Small tables with named rows and columns. After each table, cells are looked up by row and column.

nitaba
         nodi  bonose
dut        29      24
vov        39      31
fut        36      46
vinesil    42      76
vezupek    32      19
nisumot    42      30
veb        20      36
balap      36      58
zemavi     47      16
tikaze     35      29

What is the bonose of balap in nitaba? 58
What is the nodi of tikaze in nitaba? 35
What is the nodi of veb in nitaba? 20
What is the nodi of vov in nitaba? 39
What is the bonose of vov in nitaba? 31
What is the bonose of dut in nitaba? 24
What is the bonose of nisumot in nitaba? 30
What is the bonose of zemavi in nitaba? 16
What is the bonose of tikaze in nitaba? 29
What is the nodi of vinesil in nitaba? 42
What is the bonose of vezupek in nitaba? 19
What is the nodi of nisumot in nitaba? 42
What is the nodi of balap in nitaba? 36
What is the bonose of fut in nitaba? 46
What is the bonose of vinesil in nitaba? 76
What is the bonose of veb in nitaba? 36
What is the nodi of zemavi in nitaba? 47
What is the nodi of fut in nitaba? 36
What is the nodi of dut in nitaba? 29
Which row has the largest nodi? zemavi

puza:
,nopur,fesepa,kuri,nuvar,bepag,pugas,liposuz
pakomim,-4.43,-3.04,-3.06,-0.28,-3.44,-1.54,-1.44
zopa,-0.14,3.05,3.69,-2.53,2.94,-2.79,0.63
feb,-2.94,-5.97,-0.31,3.68,1.53,-0.35,-4.74
nuraru,-2.46,-3.16,2.61,-2.93,2.83,-2.18,-2.59
zela,0.31,-2.01,-9.86,-0.97,1.21,-1.48,-2.17
nug,-1.98,-4.36,-3.71,-1.53,-0.83,-2.37,-2.60
dupepa,-2.99,-3.95,-6.50,-6.99,-4.02,-1.79,-3.52
vevi,-1.08,-1.63,8.64,-9.52,0.61,-1.65,-1.86

vevi, bepag: 0.61
dupepa, liposuz: -3.52
vevi, nuvar: -9.52
nug, nuvar: -1.53
nug, nopur: -1.98
feb, pugas: -0.35
zela, fesepa: -2.01
dupepa, nopur: -2.99

sipe
|  | fase | lud | tak | desu | muze | gavakol | savaneg | dif |
|---|---|---|---|---|---|---|---|---|
| sebo | -64317 | -14129 | 66187 | -46689 | -27158 | -53407 | 17798 | 56842 |
| fev | -36704 | 14039 | 96790 | -35135 | -29636 | -71803 | -22005 | -13483 |
| kikam | -30197 | 11906 | 79675 | -28588 | -23568 | -57955 | -16950 | -9669 |
| kufek | -37429 | 13969 | 97521 | -35723 | -29831 | -72202 | -22055 | -13204 |
| pokofe | -31725 | 12395 | 84335 | -30185 | -25251 | -61749 | -18212 | -10471 |
| luz | -31945 | 10704 | 80194 | -29652 | -24178 | -58699 | -15518 | -6517 |
| tegufen | -57217 | -12450 | 59641 | -41346 | -23823 | -47339 | 16317 | 51165 |
| tur | -63847 | -13670 | 67157 | -46483 | -27214 | -53973 | 16796 | 55053 |
| totak | -33302 | 14493 | 92902 | -32494 | -27887 | -68375 | -22138 | -14407 |
| tarisu | -55043 | -10778 | 60558 | -40204 | -23624 | -47683 | 14098 | 46945 |
| tovubo | -53614 | -10781 | 58978 | -38983 | -22928 | -46147 | 14426 | 46724 |

dif of fev is -13483
savaneg of tarisu is 14098
dif of tur is 55053
gavakol of sebo is -53407
tak of fev is 96790
muze of luz is -24178
fase of tegufen is -57217
desu of kufek is -35723
muze of tarisu is -23624
lud of tur is -13670
lud of totak is 14493
gavakol of kufek is -72202
desu of tur is -46483
gavakol of luz is -58699
Row with the largest savaneg: sebo

